Below are the code and all the weights of a small trained network. Each question names an input and a class and asks about switching units off, where a switched-off unit gives its printed mean instead of its output.

import numpy as np


def w(rows, s, z=0):
    codes = np.array(rows[::2]) - 128.0
    scale = np.full(codes.shape[1], s)
    scale[-1] = z or s
    return codes * scale


def norm(h):
    return h / np.sqrt((h * h).mean(-1, keepdims=True) + 1e-5)


def f(y):
    return np.maximum(y, 0)


def log_softmax(a):
    a = a - a.max(-1, keepdims=True)
    return a - np.log(np.exp(a).sum(-1, keepdims=True))


def net(x, mask):
    res = np.array(x, float).reshape(1, 4) / 4 @ E
    u = 0
    for l in range(4):
        y = f(norm(res) @ A[l][:, :-1].T + A[l][:, -1])
        res = res + np.where(mask[u : u + 8], y, B[l][:, -1]) @ B[l][:, :-1]
        u += 8
    return log_softmax(norm(res)[-1] @ U[:, :-1].T + U[:, -1])


A, B = {}, {}
E = w([
[95,169,129,236,157,200,59,172,63],'x0',
[124,185,98,126,50,142,106,224,204],'x1',
[177,191,36,2,139,125,61,70,67],'x2',
[94,112,167,135,82,209,205,152,68],'x3',
],0.0065)
A[0] = w([
[130,46,140,192,162,70,109,142,141,59],'L0N1',
[84,137,148,179,57,101,146,149,150,99],'L0N2',
[150,67,66,129,155,47,60,87,82,80],'L0N3',
[129,133,203,140,144,122,48,117,121,85],'L0N4',
[207,250,49,131,110,123,2,201,178,82],'L0N5',
[163,162,38,128,152,177,44,85,175,92],'L0N6',
[165,40,133,122,183,143,140,179,181,116],'L0N7',
[169,238,90,116,83,132,48,161,158,2],'L0N8',
],0.0068,0.0034)
B[0] = w([
[58,123,209,62,145,59,87,78,81,187],'L0N1',
[115,131,120,81,153,149,86,27,150,183],'L0N2',
[175,135,79,168,197,118,132,106,158,198],'L0N3',
[77,111,176,54,57,125,148,182,131,153],'L0N4',
[59,86,58,71,197,81,52,173,144,255],'L0N5',
[92,207,201,70,144,131,135,144,199,199],'L0N6',
[155,94,78,145,31,71,85,120,124,177],'L0N7',
[22,87,2,122,99,23,82,251,163,197],'L0N8',
],0.0071,0.0062)
A[1] = w([
[112,101,134,208,50,242,25,172,68,117],'L1N1',
[195,146,120,36,139,125,143,117,85,128],'L1N2',
[74,39,254,185,133,135,145,80,207,54],'L1N3',
[145,149,235,109,205,119,141,67,230,216],'L1N4',
[59,56,227,211,157,115,64,130,79,82],'L1N5',
[166,129,78,207,115,142,154,154,90,95],'L1N6',
[117,127,146,157,121,250,150,158,95,3],'L1N7',
[143,148,145,148,191,221,120,117,76,235],'L1N8',
],0.0059,0.0029)
B[1] = w([
[106,171,100,28,106,151,141,42,99,192],'L1N1',
[173,103,120,107,120,150,167,197,69,194],'L1N2',
[130,141,140,122,66,88,56,112,69,253],'L1N3',
[193,219,146,160,171,121,120,138,116,241],'L1N4',
[68,115,196,205,127,86,139,108,73,238],'L1N5',
[67,180,163,81,97,101,175,139,159,135],'L1N6',
[90,215,77,125,94,167,119,100,147,156],'L1N7',
[137,153,107,69,81,90,100,150,255,189],'L1N8',
],0.0071,0.0053)
A[2] = w([
[220,125,114,108,167,164,132,111,116,101],'L2N1',
[101,117,103,143,170,153,107,193,103,101],'L2N2',
[113,151,145,87,160,133,104,94,137,143],'L2N3',
[138,64,163,254,131,136,126,110,113,109],'L2N4',
[145,108,121,108,107,184,185,155,105,6],'L2N5',
[142,148,104,162,184,172,108,102,70,144],'L2N6',
[125,90,178,173,104,146,151,135,153,103],'L2N7',
[9,141,111,155,104,180,172,114,97,50],'L2N8',
],0.0096,0.002)
B[2] = w([
[253,137,95,208,170,73,205,123,79,227],'L2N1',
[175,96,152,16,124,131,120,111,234,216],'L2N2',
[166,85,119,206,114,133,240,106,100,255],'L2N3',
[43,167,109,42,201,16,94,88,70,244],'L2N4',
[128,104,234,111,45,126,137,238,62,174],'L2N5',
[127,93,125,108,135,121,152,138,228,182],'L2N6',
[174,89,85,191,216,79,31,62,148,176],'L2N7',
[124,106,45,157,138,171,167,84,136,242],'L2N8',
],0.007,0.0036)
A[3] = w([
[159,162,156,69,87,183,99,204,1,165],'L3N1',
[145,112,139,121,153,68,89,139,198,157],'L3N2',
[120,162,119,119,55,146,136,53,152,107],'L3N3',
[111,83,107,155,126,247,138,42,123,74],'L3N4',
[146,120,92,107,57,164,101,182,156,64],'L3N5',
[203,96,153,189,241,95,118,123,141,78],'L3N6',
[190,100,202,178,32,91,123,154,185,4],'L3N7',
[130,135,163,84,182,44,100,137,150,66],'L3N8',
],0.0071,0.0021)
B[3] = w([
[53,74,190,124,74,104,133,254,134,180],'L3N1',
[141,54,97,73,175,220,164,170,110,241],'L3N2',
[163,167,88,167,105,203,159,124,184,170],'L3N3',
[82,244,124,174,100,214,140,201,107,160],'L3N4',
[181,66,196,170,231,58,36,90,100,178],'L3N5',
[156,136,107,230,132,188,130,182,77,205],'L3N6',
[151,166,201,58,129,189,143,9,244,160],'L3N7',
[58,156,160,171,60,191,101,116,135,255],'L3N8',
],0.0066,0.0058)
U = w([
[83,120,61,70,157,99,62,201,183,204],'0',
[177,139,200,93,75,158,118,51,219,84],'1',
[74,207,103,163,48,255,172,132,117,107],'2',
[122,166,169,201,191,167,98,179,144,3],'3',
[167,94,215,89,46,122,197,220,92,98],'4',
[66,147,198,166,109,36,73,50,63,131],'5',
[247,150,87,167,185,102,187,128,71,160],'6',
],0.013,0.0048)

Each question gives the input, the list of numbers given to net, and the class t.
The units are the neurons (one row each of A and B). Each row of codes is followed by its name. A weight is (code - 128) times the scale printed after its matrix; where a second scale follows, it is the last column's (A, B and U).
mask holds one flag per neuron, layer by layer. A switched-off neuron (its flag False) gives its mean, the last column of its row in B, instead of its output. The means were averaged over made-up inputs and are rounded, as every weight is.
A unit's drop is (log p(t) with every unit on - log p(t) with that unit switched off) / (log p(t) with every unit on - log p(t) with every unit switched off).
The circuit of an input: a set's keep is (log p(t) with only the set's units on - log p(t) with every unit switched off) / (log p(t) with every unit on - log p(t) with every unit switched off). Starting from the 12 units with the biggest drops (on a tie, the unit counted first), units are removed one at a time, each time the one whose removal leaves the highest keep (on an exact tie, the one counted first), for as long as the keep stays at least 0.8.
units of the circuit, in order: the units of the circuit, biggest drop first
k most important neurons: the k neurons with the biggest drops, biggest first
k most important neurons of layer l: the k neurons of layer l with the biggest drops, biggest first
drop when u is switched off: that unit's drop, to one decimal
input [8,8,-4,1], class 0: units of the circuit, in order : [L0N5, L2N2]
input [-6,2,-2,-4], class 1: units of the circuit, in order : [L0N5, L0N8]
input [3,-2,-2,-6], class 3: units of the circuit, in order : [L3N6, L0N8]
input [7,-5,1,-2], class 3: units of the circuit, in order : [L3N6, L2N6]
input [-4,4,-7,-5], class 1: 2 most important neurons : [L3N7, L0N2]
input [-3,-3,3,2], class 6: 3 most important neurons : [L2N1, L0N3, L0N8]
input [-7,-1,-7,7], class 5: most important neuron : [L2N4]
input [5,-7,0,-6], class 3: 2 most important neurons : [L0N3, L3N6]
input [-6,4,-8,8], class 1: 2 most important neurons : [L1N5, L3N7]
input [-4,8,-3,3], class 1: 2 most important neurons of layer 0 : [L0N5, L0N8]
input [2,-1,-8,6], class 5: 2 most important neurons : [L1N5, L2N4]
input [-3,1,-6,7], class 5: 2 most important neurons : [L2N4, L2N7]
input [6,-2,-5,1], class 5: 2 most important neurons : [L1N5, L0N1]
input [-6,4,4,4], class 4: most important neuron of layer 0 : [L0N5]
input [-3,-2,8,7], class 4: drop when L3N3 is switched off : 0.0
input [-8,-4,-6,7], class 5: drop when L2N4 is switched off : 0.1
input [6,-2,6,5], class 2: drop when L1N1 is switched off : 0.3
input [-3,-3,8,6], class 4: drop when L3N1 is switched off : 0.3
